Below is a small trained network, with its code and all its weights. Each question gives an input and a class and asks what happens when units are switched off, that is, made to give their printed mean instead of their output.

import numpy as np


def w(rows, s, z=0):
    codes = np.array(rows[::2]) - 128.0
    scale = np.full(codes.shape[1], s)
    scale[-1] = z or s
    return codes * scale


def f(y):
    return y / 2 * (1 + np.tanh(0.7978845608 * (y + 0.044715 * y**3)))


def log_softmax(a):
    a = a - a.max(-1, keepdims=True)
    return a - np.log(np.exp(a).sum(-1, keepdims=True))


def net(x, mask):
    res = np.array(x, float).reshape(1, 8) / 4 @ E
    y = f(res @ A[0][:, :-1].T + A[0][:, -1])
    res = res + np.where(mask, y, B[0][:, -1]) @ B[0][:, :-1]
    return log_softmax(res[-1] @ U[:, :-1].T + U[:, -1])


A, B = {}, {}
E = w([
[139,105,168,121,161,235,92,120,130],'x0',
[153,145,155,173,82,24,132,138,165],'x1',
[126,164,203,84,140,162,91,150,181],'x2',
[68,136,110,112,96,74,69,79,140],'x3',
[138,127,115,99,131,180,74,115,110],'x4',
[119,83,68,72,255,173,125,99,99],'x5',
[67,77,172,124,227,196,94,156,212],'x6',
[102,236,106,102,119,133,96,118,86],'x7',
],0.0099)
A[0] = w([
[153,52,99,156,130,148,166,107,110,3],'neuron 0',
[95,96,53,131,255,42,164,107,87,188],'neuron 1',
[113,126,131,175,71,86,172,121,70,58],'neuron 2',
[135,141,58,119,39,63,104,30,74,165],'neuron 3',
[173,90,120,180,181,180,139,145,180,76],'neuron 4',
[167,158,87,127,84,100,163,164,70,24],'neuron 5',
],0.0095,0.0044)
B[0] = w([
[103,111,185,178,13,17,196,199,21,156],'neuron 0',
[122,228,177,228,104,182,36,158,197,231],'neuron 1',
[51,129,82,78,182,177,57,237,124,195],'neuron 2',
[103,72,158,112,120,190,72,2,169,253],'neuron 3',
[146,126,75,132,241,158,181,117,40,202],'neuron 4',
[154,83,92,84,253,137,125,114,46,181],'neuron 5',
],0.0067,0.012)
U = w([
[106,119,115,65,216,240,89,121,160,233],'0',
[195,123,125,74,105,71,220,145,60,2],'1',
[123,177,152,161,1,65,109,179,194,69],'2',
],0.0086,0.0052)

Each question gives the input, the list of numbers given to net, and the class t.
The units are the neurons (one row each of A and B). Each row of codes is followed by its name. A weight is (code - 128) times the scale printed after its matrix; where a second scale follows, it is the last column's (A, B and U).
mask holds one flag per neuron, in row order. A switched-off neuron (its flag False) gives its mean, the last column of its row in B, instead of its output. The means were averaged over made-up inputs and are rounded, as every weight is.
A unit's drop is (log p(t) with every unit on - log p(t) with that unit switched off) / (log p(t) with every unit on - log p(t) with every unit switched off).
The circuit of an input: a set's keep is (log p(t) with only the set's units on - log p(t) with every unit switched off) / (log p(t) with every unit on - log p(t) with every unit switched off). Starting from all 6 units, units are removed one at a time, each time the one whose removal leaves the highest keep (on an exact tie, the one counted first), for as long as the keep stays at least 0.8.
circuit, biggest first: the units of the circuit, biggest drop first
unit that matters most: the unit with the biggest drop
top k neurons: the k neurons with the biggest drops, biggest first
drop when u is switched off: that unit's drop, to one decimal
input [-5,-3,-8,-2,1,2,4,-4], class 2: circuit, biggest first	(neuron 1; neuron 0)
input [4,-6,6,-5,-1,5,-7,-6], class 1: circuit, biggest first	(neuron 0; neuron 3; neuron 1)
input [-7,-2,1,-3,8,-7,0,1], class 0: circuit, biggest first	(neuron 5; neuron 0)
input [0,5,2,-6,0,-8,-5,3], class 0: unit that matters most	neuron 5
input [1,2,3,7,-5,-4,-6,1], class 0: circuit, biggest first	(neuron 3; neuron 2)
input [4,7,-3,-2,-6,0,-3,2], class 0: top 3 neurons	(neuron 2; neuron 5; neuron 0)
input [1,1,2,-2,5,0,-5,-5], class 1: circuit, biggest first	(neuron 1; neuron 3)
input [-5,5,-8,-3,3,0,4,-6], class 2: top 2 neurons	(neuron 1; neuron 0)
input [-6,-4,-7,0,-7,6,-3,-2], class 2: top 3 neurons	(neuron 1; neuron 0; neuron 4)
input [1,-3,-1,0,-3,4,-2,-8], class 1: top 3 neurons	(neuron 0; neuron 3; neuron 4)
input [3,-6,-7,-7,-4,4,0,-2], class 1: top 2 neurons	(neuron 0; neuron 3)
input [-7,3,-2,2,-1,-4,0,-2], class 0: top 2 neurons	(neuron 2; neuron 3)
input [-8,4,3,-7,-1,3,5,5], class 2: drop when neuron 2 is switched off	0.1
input [4,-6,-6,-3,6,-1,-3,-7], class 1: circuit, biggest first	(neuron 0)
input [-8,-2,7,8,3,-5,-6,6], class 0: drop when neuron 3 is switched off	0.1
